[128 127 128 128 128 134 155 171 173 174 174 174 173 174 174 174 174 174] -> S
[128 128 128 129 140 162 173 173 173 173 173 173 174 174 174 173 174 174] -> A
[128 128 128 128 128 128 129 128 128 128 128 128 128 129 129 136 159 173] -> T
[128 128 128 128 128 133 154 170 173 174 173 173 173 174 174 173 174 174] -> Q
[128 128 128 128 128 128 128 129 129 129 128 129 129 129 138 162 173 174] -> H
chg A: [128 128 128 129 140 162 174 173 173 173 173 173 174 174 174 173 174 174]
7, [173]
chg Q: [128 128 128 128 128 133 154 170 173 174 173 173 174 174 174 173 174 174]
13, [173]

[144  96 116 111] = K
[144  96 112 109] = F
[144  96 114 109] = G
[144  96 158 109] = N
chg F: [144  96 111 109]
3, [112]
chg K: [144  96 117 111]
3, [116]
chg F: [144  96 113 109]
3, [112]
chg N: [144  95 158 109]
2, [96]
chg N: [144  96 158 110]
4, [109]

[102 131 124 134 134 119 118  90 121 135 130 127 128 131 126 127 105 127
 116 127 129 128 134 127 132 144 128 137  96 114 177 121 133 121 142 126
 129 137]  J
[ 98 126 124 136 134 119 113  94 124 136 130 125 128 130 126 126 114 128
 116 128 126 134 132 126 131 144 127 138  96 115 166 120 132 126 142 127
 130 138]  X
[ 94 111 124 139 132 118 101 109 132 138 129 122 128 128 127 125 140 130
 120 128 118 123 127 126 128 144 126 138 107 120 138 120 127 137 142 129
 133 137]  L
[ 96 121 124 137 133 118 109  99 127 137 130 124 128 129 126 126 123 129
 117 128 123 152 131 126 130 144 127 138  99 117 158 120 130 144 143 128
 131 138]  B
[ 95 116 124 138 133 118 104 104 130 138 130 123 128 128 126 125 132 130
 119 128 120 135 129 126 129 144 126 138 104 118 148 120 129 100 143 128
 132 137]  U
chg X: [ 98 126 124 136 134 119 113  94 124 136 130 125 128 130 126 126 114 128
 116 128 126 134 132 126 130 144 127 138  96 115 166 120 132 126 142 127
 130 138]
25, [131]
chg B: [ 96 121 124 137 133 118 109  99 127 137 130 124 128 129 126 126 123 129
 117 128 123 152 131 126 130 144 127 138  99 117 158 120 130 143 143 128
 131 138]
34, [144]

[118 124 110 123 123 146 133 133 140 156 119 115 117 133 156 119 121 103
 117 134 133 149 122 138 126 139  96 117 112 138 129 125 115 107 135 101
 132 134  99 141 136 137 116 132 121 127 138 150 128]  Z
[128 122 140 128 127 135 111 130 124 127 142  93 103 136 120 115 117 109
 125 117 144 115 120 137 140 108 124 117 129 126 143 142 119 111 117 134
 119 141 113 138 137 120 108 137 119 118 121 126 165]  C
[ 90 122 140 128 120 135 111 130 124 127 142  93 103 136 120 115 117 109
 125 117 144 115 120 137 140 108 124 117 129 126 153 142 119 111 117 116
 119 141 113 138 137 120 127 137 119 118 121 131 165]  Y
chg Y: [ 90 122 140 128 119 135 111 130 124 127 142  93 103 136 120 115 117 109
 125 117 144 115 120 137 140 108 124 117 129 126 153 142 119 111 117 116
 119 141 113 138 137 120 127 137 119 118 121 131 165]
5, [120]
chg C: [128 122 139 128 127 135 111 130 124 127 142  93 103 136 120 115 117 109
 125 117 144 115 120 137 140 108 124 117 129 126 143 142 119 111 117 134
 119 141 113 138 137 120 108 137 119 118 121 126 165]
3, [140]
chg Z: [118 124 110 123 123 146 133 133 140 156 119 115 117 133 156 119 121 103
 117 134 133 149 122 138 126 139  96 117 112 138 129 125 115 107 135 101
 132 134  99 141 136 137 116 132 121 127 137 150 128]
47, [138]

[125 124 121 118 125 116 125 122 115 120 119 115 123 122 118 124 120 115
 122 123 118 118 124 124 125 121 119 116 124 116 121 116 125 124 122 125
 125 116 115 126 115 116 121 114 126 118 119 118 121 123 124 126 114 120] = P
[123 123 124 123 123 123 123 123 123 123 124 123 123 123 123 123 123 123
 123 123 123 123 123 123 123 123 123 123 123 123 123 123 123 123 123 123
 123 123 123 123 123 123 124 123 123 123 124 123 123 123 123 123 123 150] = V
[112 112 123 126 117 127 112 113 127 115 125 127 113 113 117 123 114 127
 122 112 126 126 112 116 112 114 115 127 119 127 114 127 112 112 113 112
 118 127 121 112 127 127 124 127 115 126 125 117 114 112 116 115 123 125] = D
[123 123 124 123 123 123 123 123 123 123 124 123 123 120 123 123 121 123
 123 123 123 123 123 123 123 123 123 123 123 123 123 123 123 123 123 123
 123 123 123 123 123 123 124 123 123 123 124 123 123 123 123 123 123 150] = M
[112 112 123 126 117 127 112 113 127 115 125 127 113 113 117 112 114 127
 122 112 126 126 112 116 112 114 115 127 119 127 114 127 112 112 113 112
 118 127 121 112 127 127 123 127 115 126 125 117 114 112 116 115 126 125] = W
chg V: [123 123 124 123 123 123 123 123 123 123 124 123 123 123 123 123 123 123
 123 123 123 123 123 123 123 123 123 123 123 123 123 123 123 123 123 123
 123 123 122 123 123 123 124 123 123 123 124 123 123 123 123 123 123 150]
39, [123]
chg W: [112 112 123 126 117 127 112 113 127 115 125 127 113 113 117 112 114 127
 122 112 126 126 112 116 112 114 115 127 119 127 114 127 112 112 113 112
 118 127 121 112 127 127 123 127 115 126 125 117 114 112 116 115 127 125]
53, [126]

[128 147 124 128 134 133] = neso
[131 122 127 127 119 132] = rebog
[130 128 130 126 125 130] = koz
[131  88 141 116 108 123] = Leke
[128 152 121 134 140 132] = beker
[129 115 132 122 118 128] = lop
[132 113 132 122 115 131] = detov
[129 117 135 124 124 126] = vofa
[131 124 132 124 122 132] = fegod
[130 124 127 130 123 130] = fas
[129  90 137 123 111 121] = zepif
chg neso: [128 148 124 128 134 133]
2, [147]
chg neso: [128 147 124 128 133 133]
5, [134]
chg Leke: [130  88 141 116 108 123]
1, [131]

[135 105 148 161 102 130 120 126 138 112]  lus
[ 91  97 177 127 104 169  81 141 132 120]  Malig
[136 135 129 121 127 118 135 136 131 139]  Paze
chg lus: [135 104 148 161 102 130 120 126 138 112]
2, [105]
chg Paze: [136 135 129 121 127 118 135 136 130 139]
9, [131]
chg lus: [135 105 148 161 103 130 120 126 138 112]
5, [102]
chg lus: [135 105 148 161 102 130 120 126 139 112]
9, [138]
chg Paze: [136 135 129 121 127 118 135 136 132 139]
9, [131]
chg Malig: [ 91  97 177 127 104 168  81 141 132 120]
6, [169]
chg Malig: [ 91  97 177 127 103 169  81 141 132 120]
5, [104]

[154 139  77 106 164 104 120 117] : gaf
[153 112 120 104  91 117 109 103] : rame
[154 139  77 106 164 104 120 103] : zam
chg gaf: [154 139  77 105 164 104 120 117]
4, [106]
chg zam: [154 139  78 106 164 104 120 103]
3, [77]
chg zam: [154 139  77 107 164 104 120 103]
4, [106]
chg gaf: [154 139  77 107 164 104 120 117]
4, [106]
chg rame: [153 112 120 104  90 117 109 103]
5, [91]
chg rame: [153 113 120 104  91 117 109 103]
2, [112]

[144 104 125 111 153 169 160 139 111 150 151 145 153 156 122 131 115] : sop
[144 112 125 111 153 169 160 139 111 150 151 164 153 156 122 131 134] : rozot
[144 112 125 111 153 169 160 139 111 150 151 145 153 156 122 131 115] : furik
chg sop: [144 104 125 111 153 169 160 139 111 150 151 145 154 156 122 131 115]
13, [153]
chg sop: [144 104 125 110 153 169 160 139 111 150 151 145 153 156 122 131 115]
4, [111]

[131 157 155 141 136 128 132 135 131 134 123]  nelur
[149 145 171 164 113 125 154 163 158 129 141]  pevak
[134 129 126 114 148 167 111 117 123 127 141]  Lor
[118 130 129  97 118 154 125 166 138 130 120]  dovu
[124 106 112 121 108 147 113  93 111 134 126]  gibun
[130 138 134 144 121 143 133 108 156 131 124]  nuzat
[131 135 125 114 104 105 120 153 137 133 142]  mozuk
[130 115 134 144 121 143 133 108 156 131 124]  Voru
chg nelur: [131 157 155 141 136 128 132 135 131 135 123]
10, [134]
chg dovu: [118 130 129  97 118 154 125 166 138 130 119]
11, [120]

[134 130 161 116]  dimi
[109 149 173 112]  lazok
[119  94  87 112]  teda
[125 123 132 124]  potiz
chg lazok: [109 148 173 112]
2, [149]
chg dimi: [134 130 161 117]
4, [116]
chg teda: [119  94  86 112]
3, [87]
chg lazok: [109 149 174 112]
3, [173]
chg lazok: [109 149 173 113]
4, [112]
chg teda: [120  94  87 112]
1, [119]
chg teda: [119  95  87 112]
2, [94]

[ 85 110 158 166 123  86 106 155 168 127  87 103 152 169 131  89  99 149
 170 135] -> kinu
[ 88  85 101 130 157 172 166 143 113  90  85  98 127 155 171 168 146 116
  91  84] -> mabep
[106  83  85 112 149 173 172 146 110  84  83 108 144 171 174 150 113  86
  82 105] -> pako
chg pako: [106  84  85 112 149 173 172 146 110  84  83 108 144 171 174 150 113  86
  82 105]
2, [83]
chg mabep: [ 88  85 101 130 157 172 166 143 113  90  85  98 127 154 171 168 146 116
  91  84]
14, [155]
chg kinu: [ 85 110 158 165 123  86 106 155 168 127  87 103 152 169 131  89  99 149
 170 135]
4, [166]

[106 135 120 109 117 109 142 117 133 145 141 149 144 133 128 132 137 132
 124 137 165 149 137 138 126 119 147 113 134 131 104 121 112 131 115 121
 110 121 124 146 124 156 118 140 131 122 117 131 155] = laso
[138 127 113  96 137 123 145 111 141 138 122 158 143 137 127 127 126 146
 130 153 167 150 132 128 136 128 133 117 131 127 105 130  96 135 133 150
 122 114 129 152 125 146 112 137 124 120 115 152 145] = papil
[136 131 121 134 129 121 137 127 114 126 127 127 135 129 125 129 130 126
 132 126 127 132 131 125 120 126 128 128 134 138 139 126 138 133 123 127
 133 120 120 135 131 117 117 128 130 135 142 120 118] = faral
[105 127 113  96 137 123 145 111 141 138 122 158 143 137 127 127 131 146
 130 153 167 150 132 128 136 128 133 117 131 127 105 130  96 135 133 150
 122 114 129 152 125 146 112 137 124 120 115 152 145] = Zov
chg Zov: [105 127 113  96 137 123 145 111 141 138 122 158 143 137 127 127 131 146
 130 153 167 150 132 128 136 127 133 117 131 127 105 130  96 135 133 150
 122 114 129 152 125 146 112 137 124 120 115 152 145]
26, [128]
chg Zov: [105 127 113  96 137 123 145 110 141 138 122 158 143 137 127 127 131 146
 130 153 167 150 132 128 136 128 133 117 131 127 105 130  96 135 133 150
 122 114 129 152 125 146 112 137 124 120 115 152 145]
8, [111]
chg papil: [138 127 113  96 137 123 145 111 141 138 122 158 143 137 127 127 126 146
 130 153 167 150 132 128 137 128 133 117 131 127 105 130  96 135 133 150
 122 114 129 152 125 146 112 137 124 120 115 152 145]
25, [136]
chg papil: [138 127 113  96 137 123 145 111 141 138 122 158 143 137 127 127 126 146
 130 153 167 150 132 128 136 128 133 117 131 127 105 130  96 135 133 150
 122 114 129 152 125 145 112 137 124 120 115 152 145]
42, [146]
chg papil: [138 127 113  96 137 123 145 110 141 138 122 158 143 137 127 127 126 146
 130 153 167 150 132 128 136 128 133 117 131 127 105 130  96 135 133 150
 122 114 129 152 125 146 112 137 124 120 115 152 145]
8, [111]
chg Zov: [105 127 113  96 137 123 145 111 141 138 122 158 143 137 127 127 131 146
 130 153 167 150 132 128 136 128 133 117 131 127 105 130  96 135 133 150
 122 114 129 151 125 146 112 137 124 120 115 152 145]
40, [152]

[122 145 176 142]  dilo
[123 108 173 134]  fot
[106 104 124 113]  Niv
[146 160 116 155]  monub
[110 117 139 111]  zoz
[117 154 160 147]  sagaf
chg fot: [123 108 173 133]
4, [134]
chg dilo: [122 146 176 142]
2, [145]

[125 134 129 125 125 126 129 126 138 133 130 132 127 128 126 137 132 123
 126 130 135 128 122 131 134 128 123 130 120 128 124 130] -> bifib
[128 123 127 136 125 127 131 141 124 122 130 138 137 114 126 130 127 127
 131 147 139 120 121 120 129 127 140 121 132 112 133 118] -> linon
[128 126 127 131 127 128 129 133 127 126 129 132 131 123 128 129 128 128
 129 135 132 125 126 125 128 128 132 125 129 122 130 125] -> Botat
[118 148 130 119 116 119 131 123 165 145 137 142 123 129 121 159 142 109
 121 134 153 128 106 140 149 126 110 137  98 131 113 134] -> Budak
[128 124 126 134 126 127 131 139 125 123 129 136 135 116 126 130 127 127
 130 143 138 122 122 121 128 127 138 122 131 114 132 120] -> Dos
[128 124 126 134 126 127 131 139 125 123 132 136 135 116 126 130 127 127
 130 143 154 122 122 121 128 127 138 122 131 114 132 107] -> Nofus
[122 140 129 123 121 123 130 125 150 138 133 136 125 129 124 146 136 117
 124 132 143 128 115 135 140 127 117 133 110 130 119 132] -> tib
[128 126 127 131 127 128 129 134 126 125 129 132 132 122 127 129 128 128
 129 135 133 125 125 125 128 128 133 125 129 121 130 124] -> Gefis
[127 130 129 127 127 127 128 127 132 129 129 129 127 128 127 131 129 126
 127 129 130 128 126 129 130 128 126 129 125 128 127 129] -> minaf
[120 143 130 121 119 121 130 124 157 141 135 139 124 129 123 152 139 113
 123 133 148 128 111 138 144 127 114 135 105 130 116 133] -> donuk
chg Budak: [119 148 130 119 116 119 131 123 165 145 137 142 123 129 121 159 142 109
 121 134 153 128 106 140 149 126 110 137  98 131 113 134]
1, [118]
chg Budak: [118 148 130 119 116 119 131 123 165 145 137 142 123 129 121 159 142 109
 121 134 153 128 106 140 149 126 109 137  98 131 113 134]
27, [110]
chg linon: [128 123 127 136 125 127 131 141 124 122 130 138 137 114 127 130 127 127
 131 147 139 120 121 120 129 127 140 121 132 112 133 118]
15, [126]
chg Dos: [128 123 126 134 126 127 131 139 125 123 129 136 135 116 126 130 127 127
 130 143 138 122 122 121 128 127 138 122 131 114 132 120]
2, [124]
chg Dos: [127 124 126 134 126 127 131 139 125 123 129 136 135 116 126 130 127 127
 130 143 138 122 122 121 128 127 138 122 131 114 132 120]
1, [128]
chg Botat: [128 126 127 131 128 128 129 133 127 126 129 132 131 123 128 129 128 128
 129 135 132 125 126 125 128 128 132 125 129 122 130 125]
5, [127]

[121 149 123 160] : rifa
[113 136 120 161] : Revi
[120 136 115 166] : bofo
[123 131  87 108] : vike
[111 154 128 141] : dur
[ 97 134 120 130] : zizek
chg vike: [123 130  87 108]
2, [131]
chg vike: [123 131  88 108]
3, [87]
chg Revi: [113 136 120 160]
4, [161]
chg dur: [111 155 128 141]
2, [154]
chg vike: [123 131  87 109]
4, [108]
chg bofo: [119 136 115 166]
1, [120]

